What each symbol does to the items:
ZN σ QG
ZN τ ZJ
ZN β MB
ZN ω LD
ZN χ FC
ZN ε SD
MQ σ FQ
MQ τ PN
MQ β QT
MQ ω TP
MQ χ GP
MQ ε BZ
RT σ NM
RT τ SB
RT β QJ
RT ω PH
RT χ NG
RT ε LS
PH σ SQ
PH τ NF
PH β DR
PH ω LG
PH χ LS
PH ε NB
JQ σ CN
JQ τ LM
JQ β LD
JQ ω SR
JQ χ ZJ
JQ ε DL
QT σ MQ
QT τ BZ
QT β CM
QT ω HL
QT χ BL
QT ε DT
JB σ DN
JB τ MZ
JB β FZ
JB ω HR
JB χ CZ
JB ε QC
LZ σ MB
LZ τ CN
LZ β RF
LZ ω QB
LZ χ QG
LZ ε JQ
QS σ TR
QS τ RC
QS β GN
QS ω QG
QS χ FG
QS ε FB
LS σ SB
LS τ PG
LS β TZ
LS ω NB
LS χ PR
LS ε ML
BZ σ PN
BZ τ ZR
BZ β DT
BZ ω NR
BZ χ JD
BZ ε DS
FT σ CJ
FT τ FZ
FT β CZ
FT ω MZ
FT χ PQ
FT ε BG
NS σ HF
NS τ FS
NS β DC
NS ω GL
NS χ QP
NS ε JJ
DQ σ MP
DQ τ QT
DQ β GP
DQ ω PN
DQ χ BC
DQ ε CM
GR σ DH
GR τ MP
GR β MC
GR ω FQ
GR χ HT
GR ε DQ
ZR σ HL
ZR τ FP
ZR β DS
ZR ω RH
ZR χ RP
ZR ε JM
PP σ RZ
PP τ RT
PP β SZ
PP ω RL
PP χ SR
PP ε QJ
FS σ HQ
FS τ ZL
FS β JJ
FS ω FT
FS χ CH
FS ε PQ
FP σ NR
FP τ QD
FP β JM
FP ω BN
FP χ SF
FP ε BF
HR σ FG
HR τ JP
HR β TR
HR ω FC
HR χ QC
HR ε NH
LJ σ SR
LJ τ LQ
LJ β RZ
LJ ω ZM
LJ χ BD
LJ ε NM
NM σ LQ
NM τ RL
NM β RT
NM ω SQ
NM χ SZ
NM ε SB
RH σ MH
RH τ BN
RH β QD
RH ω HF
RH χ JM
RH ε SJ
BC σ CP
BC τ BL
BC β PZ
BC ω CM
BC χ GR
BC ε FQ
FM σ RF
FM τ LD
FM β ZJ
FM ω LM
FM χ MB
FM ε JT
HT σ MR
HT τ CP
HT β DD
HT ω DQ
HT χ GM
HT ε BC
MH σ FH
MH τ TJ
MH β RH
MH ω JH
MH χ FP
MH ε BN
FH σ JM
FH τ GS
FH β MH
FH ω QP
FH χ NR
FH ε TJ
RL σ PR
RL τ PH
RL β SB
RL ω ZB
RL χ QJ
RL ε DR
DL σ LM
DL τ RZ
DL β BD
DL ω LQ
DL χ QB
DL ε PP
MB σ ZN
MB τ SD
MB β LZ
MB ω JT
MB χ ZS
MB ε CN
ZJ σ FM
ZJ τ JT
ZJ β SD
ZJ ω DL
ZJ χ LZ
ZJ ε QB
JT σ LD
JT τ BD
JT β QB
JT ω RZ
JT χ CN
JT ε BT
GP σ DQ
GP τ CM
GP β BL
GP ω BZ
GP χ PZ
GP ε JD
GL σ MS
GL τ FT
GL β ZL
GL ω JB
GL χ JJ
GL ε CZ
JJ σ FS
JJ τ PQ
JJ β RQ
JJ ω CZ
JJ χ ZG
JJ ε NQ
NF σ ZB
NF τ GM
NF β NB
NF ω DD
NF χ PG
NF ε PC
SD σ ZJ
SD τ QB
SD β CN
SD ω BD
SD χ RF
SD ε QL
HF σ JH
HF τ HQ
HF β NS
HF ω MS
HF χ SJ
HF ε FS
FQ σ BL
FQ τ HG
FQ β MQ
FQ ω RP
FQ χ DQ
FQ ε PN
PG σ DR
PG τ HC
PG β ML
PG ω PC
PG χ SQ
PG ε TD
JH σ QP
JH τ ZG
JH β HF
JH ω RQ
JH χ BN
JH ε HQ
LG σ TD
LG τ DD
LG β GM
LG ω CP
LG χ NB
LG ε DH
GD σ NC
GD τ HR
GD β MZ
GD ω NL
GD χ FZ
GD ε TR
LM σ QL
LM τ LJ
LM β DL
LM ω NG
LM χ JT
LM ε RZ
QB σ JT
QB τ BT
QB β QL
QB ω PP
QB χ JQ
QB ε SR
PR σ ZM
PR τ SQ
PR β RL
PR ω ML
PR χ RT
PR ε PH
SJ σ BN
SJ τ DC
SJ β QP
SJ ω FS
SJ χ GS
SJ ε CH
NG σ SZ
NG τ ZM
NG β LQ
NG ω LS
NG χ RZ
NG ε PR
JP σ NL
JP τ ZS
JP β NH
JP ω LZ
JP χ QS
JP ε QG
TZ σ LS
TZ τ ML
TZ β SQ
TZ ω HC
TZ χ RL
TZ ε ZB
QP σ SJ
QP τ CH
QP β JH
QP ω JJ
QP χ TJ
QP ε ZG
CM σ QT
CM τ DT
CM β JD
CM ω ZR
CM χ FQ
CM ε RP
QL σ QB
QL τ SR
QL β LM
QL ω SZ
QL χ LD
QL ε LJ
ML σ PG
ML τ TD
ML β ZB
ML ω MR
ML χ PH
ML ε LG
CN σ SD
CN τ QL
CN β JQ
CN ω BT
CN χ FM
CN ε LM
TP σ RP
TP τ SG
TP β HL
TP ω FH
TP χ BZ
TP ε NR
TR σ HR
TR τ NH
TR β QS
TR ω ZS
TR χ DZ
TR ε RC
QC σ MZ
QC τ QS
QC β DZ
QC ω NH
QC χ NC
QC ε GN
JD σ CM
JD τ RP
JD β HG
JD ω DS
JD χ MQ
JD ε TP
NH σ JP
NH τ QG
NH β RC
NH ω RF
NH χ GN
NH ε ZN
RP σ DT
RP τ SF
RP β TP
RP ω JM
RP χ PN
RP ε SG
CP σ MC
CP τ GP
CP β BC
CP ω QT
CP χ DH
CP ε BL
DN σ BB
DN τ GD
DN β JB
DN ω FG
DN χ FT
DN ε MZ
BN σ TJ
BN τ NS
BN β SJ
BN ω HQ
BN χ BF
BN ε DC
HC σ NB
HC τ MR
HC β TD
HC ω GR
HC χ ZB
HC ε HT
ZM σ QJ
ZM τ TZ
ZM β PR
ZM ω PG
ZM χ NM
ZM ε SQ
SR σ BT
SR τ NG
SR β LJ
SR ω QJ
SR χ DL
SR ε LQ
JM σ FP
JM τ BF
JM β FH
JM ω SJ
JM χ SG
JM ε GS
SG σ SF
SG τ MH
SG β NR
SG ω GS
SG χ ZR
SG ε RH
ZL σ GL
ZL τ CZ
ZL β PQ
ZL ω FZ
ZL χ RQ
ZL ε BB
RZ σ LJ
RZ τ NM
RZ β PP
RZ ω PR
RZ χ BT
RZ ε RT
FZ σ JB
FZ τ QC
FZ β BG
FZ ω TR
FZ χ BB
FZ ε DZ
NR σ SG
NR τ RH
NR β FP
NR ω TJ
NR χ DS
NR ε QD
FG σ DZ
FG τ NL
FG β HR
FG ω FB
FG χ MZ
FG ε JP
GN σ QS
GN τ FB
GN β NL
GN ω ZN
GN χ HR
GN ε FC
QD σ RH
QD τ SJ
QD β BF
QD ω NS
QD χ FH
QD ε QP
MR σ PC
MR τ MC
MR β HT
MR ω MP
MR χ LG
MR ε CP
PZ σ BC
PZ τ FQ
PZ β MP
PZ ω JD
PZ χ MC
PZ ε MQ
GM σ LG
GM τ DH
GM β PC
GM ω BC
GM χ HC
GM ε GR
DC σ NS
DC τ JJ
DC β CH
DC ω ZL
DC χ JH
DC ε RQ
DH σ DD
DH τ PZ
DH β GR
DH ω BL
DH χ MR
DH ε MP
BG σ FZ
BG τ DZ
BG β NC
BG ω QS
BG χ DN
BG ε FG
ZB σ ML
ZB τ LG
ZB β NF
ZB ω HT
ZB χ DR
ZB ε GM
GS σ BF
GS τ JH
GS β TJ
GS ω CH
GS χ RH
GS ε HF
CH σ DC
CH τ RQ
CH β ZG
CH ω PQ
CH χ HF
CH ε MS
BT σ BD
BT τ SZ
BT β SR
BT ω RT
BT χ LM
BT ε NG
TD σ HC
TD τ HT
TD β LG
TD ω MC
TD χ NF
TD ε DD
PC σ GM
PC τ GR
PC β MR
PC ω PZ
PC χ TD
PC ε MC
QG σ ZS
QG τ FM
QG β ZN
QG ω JQ
QG χ FB
QG ε ZJ
BB σ CZ
BB τ NC
BB β DN
BB ω DZ
BB χ CJ
BB ε GD
DT σ BZ
DT τ DS
DT β RP
DT ω FP
DT χ HG
DT ε SF
RF σ LZ
RF τ JQ
RF β FM
RF ω QL
RF χ ZN
RF ε LD
BL σ GP
BL τ JD
BL β FQ
BL ω DT
BL χ MP
BL ε HG
HQ σ ZG
HQ τ GL
HQ β FS
HQ ω CJ
HQ χ DC
HQ ε ZL
DZ σ QC
DZ τ GN
DZ β FG
DZ ω RC
DZ χ GD
DZ ε NL
SZ σ PP
SZ τ QJ
SZ β NG
SZ ω SB
SZ χ LJ
SZ ε ZM
ZS σ FC
ZS τ RF
ZS β QG
ZS ω CN
ZS χ RC
ZS ε FM
MZ σ GD
MZ τ TR
MZ β QC
MZ ω JP
MZ χ BG
MZ ε QS
DS σ ZR
DS τ JM
DS β SF
DS ω QD
DS χ TP
DS ε FH
MS σ RQ
MS τ CJ
MS β GL
MS ω DN
MS χ FS
MS ε FT
FC σ FB
FC τ LZ
FC β ZS
FC ω SD
FC χ NH
FC ε RF
ZG σ CH
ZG τ MS
ZG β HQ
ZG ω NQ
ZG χ NS
ZG ε GL
NL σ GN
NL τ FC
NL β JP
NL ω MB
NL χ TR
NL ε ZS
RQ σ JJ
RQ τ NQ
RQ β MS
RQ ω BB
RQ χ HQ
RQ ε CJ
MC σ GR
MC τ DQ
MC β CP
MC ω MQ
MC χ DD
MC ε GP
NC σ BG
NC τ FG
NC β GD
NC ω GN
NC χ JB
NC ε HR
SQ σ TZ
SQ τ ZB
SQ β PH
SQ ω TD
SQ χ SB
SQ ε NF
PQ σ ZL
PQ τ BB
PQ β NQ
PQ ω BG
PQ χ MS
PQ ε DN
HL σ TP
HL τ NR
HL β ZR
HL ω MH
HL χ DT
HL ε FP
DD σ HT
DD τ BC
DD β DH
DD ω GP
DD χ PC
DD ε PZ
NQ σ PQ
NQ τ DN
NQ β CJ
NQ ω NC
NQ χ GL
NQ ε JB
TJ σ GS
TJ τ HF
TJ β BN
TJ ω ZG
TJ χ QD
TJ ε NS
SF σ DS
SF τ FH
SF β SG
SF ω BF
SF χ HL
SF ε MH
HG σ JD
HG τ TP
HG β PN
HG ω SF
HG χ QT
HG ε HL
FB σ RC
FB τ MB
FB β FC
FB ω ZJ
FB χ JP
FB ε LZ
DR σ PH
DR τ NB
DR β PG
DR ω GM
DR χ TZ
DR ε HC
SB σ RL
SB τ DR
SB β LS
SB ω NF
SB χ ZM
SB ε PG
NB σ NF
NB τ PC
NB β HC
NB ω DH
NB χ ML
NB ε MR
PN σ HG
PN τ HL
PN β BZ
PN ω SG
PN χ CM
PN ε ZR
QJ σ RT
QJ τ LS
QJ β ZM
QJ ω DR
QJ χ LQ
QJ ε TZ
CJ σ NQ
CJ τ JB
CJ β FT
CJ ω GD
CJ χ ZL
CJ ε FZ
LD σ JQ
LD τ DL
LD β JT
LD ω LJ
LD χ SD
LD ε BD
BD σ DL
BD τ PP
BD β BT
BD ω NM
BD χ QL
BD ε SZ
LQ σ NG
LQ τ PR
LQ β NM
LQ ω TZ
LQ χ PP
LQ ε RL
MP σ PZ
MP τ MQ
MP β DQ
MP ω HG
MP χ CP
MP ε QT
RC σ NH
RC τ ZN
RC β FB
RC ω FM
RC χ NL
RC ε MB
BF σ QD
BF τ QP
BF β GS
BF ω DC
BF χ MH
BF ε JH
CZ σ FT
CZ τ BG
CZ β BB
CZ ω QC
CZ χ NQ
CZ ε NC

The rows follow the links: the fewer symbols apart two items are, the more alike their rows tend to be.

Each row is also shifted at random along 7 hidden directions that mean nothing.

Row, then item:
28 108 33 81 -92 108 53 -35 37 47 110 -56 6 -90 -94 146 -24 0 -3 -32 -32 -145 29 -17 -6 47 -19 50 -67 -4 7 17 -10 85 35 43 8 76 -172 128 90 -118 40 48 -53 -75 -44: NM
23 7 21 100 -83 9 -46 -81 26 51 65 -69 -10 37 -40 -57 -44 -16 29 21 14 77 34 43 -93 39 -14 -13 25 57 -70 -122 -26 39 22 48 18 88 114 77 68 -85 -4 90 15 -77 78: BD
21 -19 17 64 -77 85 -28 -62 27 11 9 -42 -55 -59 -60 15 7 -33 47 26 26 -6 79 -57 -30 51 -35 64 -45 40 -23 -20 -49 21 47 6 -58 46 -28 41 -5 -152 -11 41 -22 -67 36: LZ
-116 75 74 43 -140 -32 -19 -6 134 -72 -3 20 9 87 58 16 69 40 -9 16 -75 6 11 16 -147 74 28 114 82 -9 48 -106 68 120 -6 24 -47 -10 23 65 5 3 200 87 -58 41 -51: NS
-3 29 -93 37 24 40 4 -3 -82 67 44 -78 -38 -50 -41 -5 -71 -45 23 69 22 46 -30 31 3 -13 5 -8 30 -4 -87 -46 -71 -11 1 11 84 60 -14 104 49 5 -135 148 86 -48 57: ZM
86 72 -66 40 -19 4 -25 13 -59 83 13 -81 -86 -20 43 -14 -46 -40 -9 152 64 191 -39 93 -71 -17 57 109 98 -15 73 -118 -71 16 9 30 93 98 -5 88 29 26 -43 211 183 -45 96: PG
43 -10 -27 -44 94 -50 6 38 -91 53 -13 53 16 4 94 -24 -26 -8 -58 80 67 114 -63 88 31 -77 40 -2 73 -41 125 0 -22 -52 -19 35 73 26 5 -59 -23 103 -49 -4 126 5 59: GR
-327 42 5 20 -93 -62 -58 11 4 77 43 -31 -13 100 142 4 20 20 -71 78 96 140 -35 98 -91 -8 59 106 99 98 144 -103 8 58 78 77 29 61 88 -52 -15 98 102 -23 84 -37 37: DH
-86 4 -63 -44 42 13 64 0 -38 34 1 -109 110 -54 62 60 -37 44 -59 -65 -57 -105 -69 15 -35 -68 27 -25 -61 27 62 -68 41 75 49 -25 56 3 -173 -40 -5 140 93 85 -30 12 -45: PZ
133 -5 4 -29 -37 -39 19 -58 -4 -26 9 33 170 22 69 -1 -47 35 -32 31 -44 -56 -33 43 -148 -17 11 -42 94 -24 9 -193 88 118 -14 64 42 31 -25 11 9 52 95 155 -19 11 -7: PN
12 -52 85 -67 -56 -14 12 -124 19 -55 -31 160 70 -61 -158 29 -76 17 94 -47 -13 -157 84 -80 -7 45 -64 -146 16 -74 -115 21 110 51 -95 89 -47 -19 7 39 -9 -179 -22 -74 -96 2 26: HR
-286 -49 -92 96 27 123 -1 -16 2 49 -3 -223 -63 -65 12 -23 31 -23 12 -46 -49 -5 14 -46 -7 -4 -13 70 -146 118 -39 -20 -110 -8 115 -111 -29 13 -96 3 -25 27 1 117 -43 -40 12: SD
-94 6 55 11 -39 -48 -8 38 72 -45 37 39 84 122 100 7 80 44 -67 -52 -22 -50 -19 15 -28 14 4 12 15 57 37 -7 52 31 43 7 -44 -41 67 -81 -2 78 121 -123 -89 32 -93: NR
-90 -10 17 81 -36 54 0 -72 13 36 71 -32 27 -22 -63 2 -37 -6 23 -27 -21 -58 35 -5 -24 27 -42 -48 -33 35 -85 -31 -19 27 18 37 -2 53 6 64 51 -84 -27 26 -55 -67 32: LM
62 -68 -90 4 -79 47 -90 -56 -58 11 -20 -62 -100 -35 -104 -52 -45 -79 107 91 123 61 70 -93 -15 60 -47 3 19 96 -200 -57 -71 -22 43 2 -32 28 134 36 -32 -153 -195 53 53 -72 71: ZN
-89 -72 -33 -31 110 -69 -11 57 -56 -6 -15 55 72 96 163 -91 41 9 -74 32 22 82 -70 66 20 -72 20 -36 66 20 48 -16 -11 -68 6 -10 23 -37 99 -126 -51 175 -29 -52 34 44 4: DT
69 35 -36 -29 42 -28 10 32 -70 69 28 -29 -23 -12 -6 18 -55 -7 -26 12 59 52 -47 53 52 -47 27 -28 7 -3 34 23 -14 -33 0 17 80 35 -3 -6 34 50 -60 -27 93 -21 28: NB
10 21 -18 46 29 28 17 49 22 -46 -30 12 33 17 177 -17 90 -7 -65 120 -67 67 -43 51 -93 -13 37 162 89 -58 136 -95 -43 31 9 -29 -6 2 -88 18 -48 109 92 205 35 45 -17: FP
-109 -47 21 91 98 -5 -2 -32 -34 59 39 28 5 25 30 -109 -25 -21 -11 30 -18 118 -12 97 11 -38 -6 -60 35 -34 4 -9 -68 -74 -39 24 46 53 84 25 37 21 -73 40 46 -33 116: SR
56 46 -14 -59 -54 -40 -28 17 -79 54 56 77 -14 15 -24 58 -58 -21 -10 86 150 27 -15 22 36 -4 10 -17 94 11 -1 16 15 -3 -3 106 49 41 74 -4 19 -32 -109 -104 98 -47 21: PC
49 25 9 82 -6 56 37 -62 10 49 66 -80 38 -53 -64 15 -59 2 11 -47 -71 -57 9 25 -37 2 -17 -42 -53 -8 -45 -56 -14 44 -1 12 39 66 -76 99 82 -51 16 117 -37 -50 28: RZ
-102 17 175 21 -20 -127 8 -17 165 -64 -25 72 68 152 58 -63 61 105 -39 -145 -137 24 -3 81 -76 11 30 -47 -3 -41 112 -7 132 37 -67 -3 -39 -53 97 -43 30 68 277 -112 -110 87 -32: HQ
109 -66 44 -18 57 12 -22 -19 -28 -22 -84 127 -89 -55 -27 -57 14 -45 52 84 52 110 58 -21 55 2 -19 21 29 -90 54 78 -51 -94 -69 5 -48 -6 29 -20 -68 -108 -87 -26 68 5 100: QS
47 80 24 3 -124 23 -36 25 47 -73 -55 111 -126 -18 2 45 61 -47 49 187 39 85 51 -35 -68 94 20 204 148 -92 52 -24 -22 42 -47 40 -55 2 -10 114 -53 -115 7 125 79 22 9: GL
-134 6 34 -41 -106 -45 -59 4 74 -43 -44 2 -98 54 -68 1 34 14 56 -48 39 10 51 -70 8 67 -5 17 -18 59 -53 52 48 5 7 -19 -76 -62 118 -28 -31 -62 38 -148 -38 25 -36: BB
138 -72 36 28 97 69 22 -36 -28 -2 -32 63 -18 -97 -43 -27 0 -32 28 3 -17 -1 52 -26 74 -20 -43 -26 -63 -78 31 92 -61 -81 -40 -21 -33 15 -75 -6 -21 -102 -75 -5 -9 -25 67: MB
8 21 -2 -16 6 -5 15 47 22 -85 -30 84 13 17 29 6 50 -6 1 49 -51 -31 -11 -21 -6 26 1 43 73 -74 -21 16 10 5 -51 -12 -22 -55 -17 40 -27 27 -3 52 -18 64 -52: JH
-101 65 -35 -20 -32 10 8 17 -73 62 71 45 -19 -36 -35 84 -54 -27 -8 79 92 -21 -20 15 44 -4 6 3 69 -9 -10 34 -15 7 0 87 57 47 -17 50 27 -19 -110 -37 75 -50 13: ZB
36 -41 -46 62 -24 35 -70 -30 -68 40 37 16 -85 2 -47 -74 -30 -87 57 134 113 123 45 -4 12 36 -36 11 73 39 -126 -27 -107 -68 9 44 0 58 156 56 6 -116 -209 40 92 -78 106: QB
58 8 -116 -100 -30 36 16 24 -104 5 29 -8 58 -73 -32 108 -48 -27 -3 36 84 -153 -26 -80 39 -9 -20 -26 15 48 -97 -4 15 39 51 31 30 -10 -82 -17 -23 7 -124 -13 8 -21 -74: GP
-175 -16 -43 17 58 14 23 68 4 -36 -12 -9 58 39 160 -10 87 7 -72 32 -56 -6 -55 19 -20 -33 23 80 27 7 74 -25 -30 1 39 -47 -13 -40 -59 -49 -56 161 55 65 -23 48 -58: SG
85 2 68 -1 39 -112 -41 74 105 -43 -73 -47 -95 147 57 -112 92 48 -21 -108 -43 169 -17 43 21 -5 51 19 -59 24 84 60 23 -82 -15 -115 -37 -79 159 -101 -5 95 141 -137 -2 85 -27: JJ
108 99 72 -32 -124 4 16 -27 -10 29 75 136 53 -38 -14 151 -42 5 -32 90 90 -72 18 22 -36 27 5 51 104 -52 113 -18 62 99 -10 160 21 80 -82 48 29 -101 39 -37 41 -59 -11: DD
-70 1 49 -33 -80 -70 -70 39 -28 3 59 201 23 123 103 17 51 -18 -59 139 179 75 6 38 17 18 -2 48 166 42 71 24 11 -23 25 134 -27 14 185 -94 -40 -11 -57 -215 62 -32 -2: CM
-180 -39 10 -46 85 -69 24 22 -34 39 17 19 102 56 102 -12 -1 50 -88 -71 5 -16 -69 67 37 -84 23 -85 -13 30 97 24 46 -19 22 13 40 -17 9 -135 -15 163 57 -134 -16 21 -15: MP
-83 -45 52 -15 9 7 9 -48 57 -24 -70 -16 -21 -39 -48 -14 8 30 42 -96 -56 -34 47 -47 2 6 -11 -28 -94 -11 27 41 36 4 -16 -43 -55 -37 -45 -34 -36 -48 88 -43 -71 23 11: FG
112 0 -25 91 56 73 33 -27 10 54 30 -176 -9 -53 -36 -28 -25 -1 0 -83 -86 0 -6 17 -3 -24 -1 -17 -135 30 -18 -28 -60 -9 36 -78 30 46 -86 45 66 -1 21 119 -25 -39 23: BT
-3 -54 139 -2 -14 28 47 -133 41 -30 12 165 113 -80 -121 43 -51 31 46 -85 -59 -189 90 -49 13 22 -76 -136 -41 -85 -24 56 86 40 -79 85 -57 10 -72 23 13 -177 36 -100 -142 -23 24: FC
-151 -62 -50 -75 -31 -36 -63 3 -7 -27 -67 -34 -104 24 -103 -42 -3 -14 86 -63 75 0 43 -109 72 34 -30 -66 -57 93 -163 81 14 -58 15 -51 -57 -82 147 -65 -56 -45 -99 -170 -24 19 -12: GD
-80 -15 -25 -18 -15 58 -3 4 35 -29 -88 -87 -108 -81 -44 24 36 -11 52 -32 -22 -10 43 -90 14 24 1 84 -99 16 21 47 -25 2 28 -91 -64 -40 -101 -6 -65 -43 42 30 -23 21 -13: MZ
209 -3 -28 -36 84 -8 9 58 12 -61 -122 -28 -99 -34 -4 -50 35 -11 37 7 -60 93 -11 -22 25 -9 32 53 -25 -90 32 39 -27 -59 -58 -113 -5 -64 -47 14 -42 33 5 101 55 85 2: ZL
24 105 133 15 -145 44 42 -43 138 -87 -28 104 -2 -66 -37 130 48 34 20 23 -101 -108 66 -38 -107 89 5 143 38 -132 130 -18 85 145 -60 50 -72 4 -188 124 -6 -136 219 103 -76 33 -51: PQ
-132 13 -54 -38 -98 -25 -41 33 -3 26 44 -98 26 73 53 53 23 17 -49 -34 91 -44 -24 -25 -19 6 10 30 -21 173 -14 -41 31 56 127 6 -9 -8 57 -100 -14 70 45 -121 -26 -27 -88: FQ
112 -125 23 25 159 -14 10 -41 2 28 -38 -93 20 4 -43 -135 -24 27 14 -184 -71 30 11 11 78 -70 -28 -172 -183 36 -40 65 -18 -112 -6 -107 -2 -26 54 -103 24 23 -7 -92 -67 6 52: RF
-27 -23 21 101 6 42 -26 -47 -18 39 37 36 -33 -9 6 -57 -8 -47 17 105 28 109 36 48 -30 15 -20 32 58 -20 2 -39 -86 -34 -10 48 3 78 56 66 16 -82 -77 90 56 -64 109: QL

Where do the symbols, taken in turn from left to right, take each start?
Answers are names.
32 34 89 -34 -91 -89 -68 63 92 -64 -12 96 -105 130 -40 -9 81 11 20 -39 76 59 41 -35 67 74 -2 23 17 36 -14 130 46 -56 -16 -1 -84 -76 209 -61 -3 -62 27 -282 -24 40 -65
τ χ ω τ => MZ
197 -36 -86 -68 46 20 -9 13 -29 -45 -132 -84 -114 -89 -87 -42 -22 -32 89 3 -15 47 17 -87 23 4 5 11 -56 -32 -80 11 -26 -43 -33 -111 -10 -56 -38 20 -54 -30 -74 113 47 51 17
χ ε ω ε τ ε => LD
-56 -10 54 11 30 -30 16 8 -2 -15 1 134 111 51 183 -13 51 17 -89 105 -18 54 -37 96 -74 -40 30 62 128 -67 177 -78 14 29 -18 64 9 23 -25 -41 -40 93 93 59 28 21 22
σ ω σ χ => HL
45 16 -41 2 12 56 8 74 -39 -37 -3 89 13 -22 137 44 83 -48 -57 173 36 24 -26 5 -11 -2 14 163 104 -46 107 -9 -68 -3 24 15 -17 3 -90 -4 -68 41 -35 95 62 10 -33
χ τ τ β ω ω => JJ
358 -75 53 -22 49 -21 -25 -35 26 -10 -76 -47 -62 -14 -90 -82 -12 9 50 -116 5 68 56 -34 51 -11 -17 -80 -137 12 -4 60 5 -81 -17 -80 -41 -20 64 -78 3 -97 8 -102 -13 1 45
β σ τ β => QG
-231 -4 -80 -21 -88 -77 -95 39 11 -51 -42 -20 -87 130 27 -90 33 -28 50 86 53 122 -10 -26 -66 61 17 42 128 78 -158 -82 -2 1 8 -14 -21 -59 238 17 -47 55 -65 32 47 48 -6
ε ε τ β => NC
-48 -27 70 121 113 115 63 -36 5 25 -1 69 1 -113 67 -12 42 -24 -31 78 -93 47 31 63 2 -32 -10 96 -13 -136 191 32 -105 -39 -41 2 -15 68 -196 60 -19 -47 30 160 17 -30 101
τ β τ τ σ => LQ
-226 -69 -52 14 -56 47 -37 -84 -14 0 -40 -59 -31 -55 -52 -31 -30 -28 80 30 11 -14 57 -70 -58 35 -34 2 -8 58 -115 -77 -21 38 27 -2 -38 7 12 35 -53 -76 -46 96 -25 -32 55
ω σ β χ ε χ => FM
-11 -90 120 45 76 -35 -22 -59 38 9 -51 89 -16 28 37 -119 24 16 5 -21 -16 141 45 61 3 -26 -9 -36 -15 -44 120 33 -13 -80 -52 6 -43 13 85 -71 -30 -49 54 -76 4 -2 117
ω ω β ω τ => RL
18 0 -10 -64 56 -73 30 -25 -77 56 24 35 91 1 -12 -3 -105 27 -20 -22 17 -15 -57 69 10 -66 16 -145 44 -33 -9 -34 61 10 -50 67 98 26 18 -11 39 68 -36 -22 45 -3 41
ω χ τ τ ω => TP
269 -78 173 10 126 -57 12 -40 68 -11 -90 88 -16 14 12 -115 31 47 -6 -99 -64 138 44 68 41 -52 11 -63 -91 -104 199 90 22 -103 -87 -42 -44 -8 27 -103 -8 -43 132 -116 -8 38 97
τ σ ω σ χ σ => QG
-17 86 97 95 -118 3 10 -88 70 56 111 -4 51 17 -47 49 -54 30 -10 -17 -31 -27 22 74 -101 38 -1 -8 33 -8 27 -93 47 108 -9 110 36 104 -6 118 110 -91 111 53 -28 -71 34
ω χ β σ => LS
-88 -44 51 32 -17 74 2 -44 -7 3 50 99 -7 -58 -93 41 6 -32 37 -8 50 -104 80 -71 91 36 -74 -36 -45 6 -60 126 -35 -42 5 49 -67 13 -4 1 -3 -163 -107 -154 -68 -64 11
σ σ χ χ σ σ => NH
93 -69 -143 -34 213 1 33 128 -67 -46 -83 -105 6 12 107 -101 59 -12 -40 -34 -83 37 -97 -7 85 -88 25 -17 -67 -4 -38 44 -74 -122 11 -182 28 -104 -32 -88 -53 229 -79 82 16 99 -56
ω ε χ ω ε => BB
